Here is a tiny trained network, its code and every weight. The questions are about switching its units off for an input and a class, where a switched-off unit gives its printed mean instead of its output.

import numpy as np


def w(rows, s, z=0):
    codes = np.array(rows[::2]) - 128.0
    scale = np.full(codes.shape[1], s)
    scale[-1] = z or s
    return codes * scale


def norm(h):
    return h / np.sqrt((h * h).mean(-1, keepdims=True) + 1e-5)


def f(y):
    return np.maximum(y, 0)


def log_softmax(a):
    a = a - a.max(-1, keepdims=True)
    return a - np.log(np.exp(a).sum(-1, keepdims=True))


def net(x, mask):
    res = np.array(x, float).reshape(1, 5) / 4 @ E
    u = 0
    for l in range(2):
        y = f(norm(res) @ A[l][:, :-1].T + A[l][:, -1])
        res = res + np.where(mask[u : u + 3], y, B[l][:, -1]) @ B[l][:, :-1]
        u += 3
    return log_softmax(norm(res)[-1] @ U[:, :-1].T + U[:, -1])


A, B = {}, {}
E = w([
[144,149,186,93,69,169,131,46,116,187,176,134],'x0',
[89,170,175,27,187,149,208,98,164,208,104,94],'x1',
[6,80,20,114,207,169,203,37,196,41,100,78],'x2',
[149,110,144,79,149,165,129,123,122,126,2,61],'x3',
[185,58,144,215,148,155,109,218,204,116,94,142],'x4',
],0.0091)
A[0] = w([
[102,121,76,125,204,140,143,153,139,93,5,108,94],'L0N1',
[188,88,149,178,68,154,100,75,141,106,122,125,4],'L0N2',
[72,139,91,83,124,119,139,62,83,69,120,99,153],'L0N3',
],0.018,0.0028)
B[0] = w([
[177,108,193,137,131,35,203,177,158,71,91,115,251],'L0N1',
[136,85,114,209,79,247,106,219,76,164,128,98,194],'L0N2',
[120,135,59,81,2,233,109,57,116,162,140,118,231],'L0N3',
],0.0081,0.015)
A[1] = w([
[96,71,64,142,147,155,200,97,172,55,58,94,113],'L1N1',
[126,128,41,179,113,50,44,156,57,37,147,150,138],'L1N2',
[78,101,98,188,86,82,160,139,112,48,251,146,11],'L1N3',
],0.018,0.0013)
B[1] = w([
[104,104,171,96,211,110,71,102,153,124,131,130,251],'L1N1',
[9,70,90,172,89,149,80,139,122,76,168,121,218],'L1N2',
[179,150,170,7,99,162,189,71,147,157,85,112,213],'L1N3',
],0.013,0.015)
U = w([
[117,164,103,91,76,195,142,59,116,151,146,116,191],'0',
[148,243,169,98,147,52,134,114,85,165,182,170,105],'1',
[120,153,119,167,185,86,130,100,85,166,121,110,58],'2',
[96,79,179,63,170,124,122,87,173,69,85,86,151],'3',
[195,106,156,213,182,90,115,217,146,77,67,116,105],'4',
[80,149,114,146,254,130,116,85,118,156,145,122,55],'5',
[104,104,130,186,64,166,77,178,84,103,164,135,197],'6',
[129,174,52,172,188,94,111,91,90,115,100,130,2],'7',
],0.015,0.0058)

Each question gives the input, the list of numbers given to net, and the class t.
The units are the neurons (one row each of A and B). Each row of codes is followed by its name. A weight is (code - 128) times the scale printed after its matrix; where a second scale follows, it is the last column's (A, B and U).
mask holds one flag per neuron, layer by layer. A switched-off neuron (its flag False) gives its mean, the last column of its row in B, instead of its output. The means were averaged over made-up inputs and are rounded, as every weight is.
A unit's drop is (log p(t) with every unit on - log p(t) with that unit switched off) / (log p(t) with every unit on - log p(t) with every unit switched off).
The circuit of an input: a set's keep is (log p(t) with only the set's units on - log p(t) with every unit switched off) / (log p(t) with every unit on - log p(t) with every unit switched off). Starting from all 6 units, units are removed one at a time, each time the one whose removal leaves the highest keep (on an exact tie, the one counted first), for as long as the keep stays at least 0.8.
units of the circuit, in order: the units of the circuit, biggest drop first
most important unit: the unit with the biggest drop
k most important neurons: the k neurons with the biggest drops, biggest first
top k neurons in layer l: the k neurons of layer l with the biggest drops, biggest first
input [-2,-5,8,-8,-6], class 0: 2 most important neurons -> (L0N3, L0N1)
input [-8,0,-5,3,-1], class 4: units of the circuit, in order -> (L0N3)
input [2,7,-8,-8,6], class 1: 2 most important neurons -> (L1N2, L0N2)
input [7,-3,2,3,0], class 6: 2 most important neurons -> (L0N2, L1N3)
input [7,7,-8,4,1], class 1: 2 most important neurons -> (L0N3, L1N2)
input [-4,1,-8,-8,-8], class 0: 3 most important neurons -> (L1N3, L1N2, L0N1)
input [-3,2,-6,4,-8], class 1: top 2 neurons in layer 1 -> (L1N2, L1N3)
input [0,7,-4,-6,2], class 1: 2 most important neurons -> (L1N2, L0N3)
input [-1,5,-8,-4,5], class 1: top 2 neurons in layer 0 -> (L0N2, L0N1)
input [0,5,-5,0,2], class 1: units of the circuit, in order -> (L1N2, L0N3, L1N1)
input [5,-6,6,-7,1], class 0: units of the circuit, in order -> (L1N3, L0N1)
input [6,-2,4,-4,8], class 0: top 2 neurons in layer 0 -> (L0N1, L0N2)
input [-8,5,-4,-3,-8], class 0: 3 most important neurons -> (L0N1, L0N3, L1N1)
input [6,-2,-3,6,-1], class 6: most important unit -> L1N3
input [-5,8,0,1,3], class 4: top 2 neurons in layer 0 -> (L0N1, L0N3)
input [2,-3,-3,-8,-4], class 0: 2 most important neurons -> (L1N3, L1N1)
input [8,8,-8,0,5], class 1: top 2 neurons in layer 0 -> (L0N3, L0N2)
input [-1,6,-3,-6,-1], class 1: 2 most important neurons -> (L0N3, L1N2)
input [6,5,-8,5,-1], class 1: 2 most important neurons -> (L0N3, L1N2)
input [6,-3,0,0,2], class 6: units of the circuit, in order -> (L0N2)
input [7,5,-6,-4,2], class 1: top 2 neurons in layer 1 -> (L1N2, L1N3)
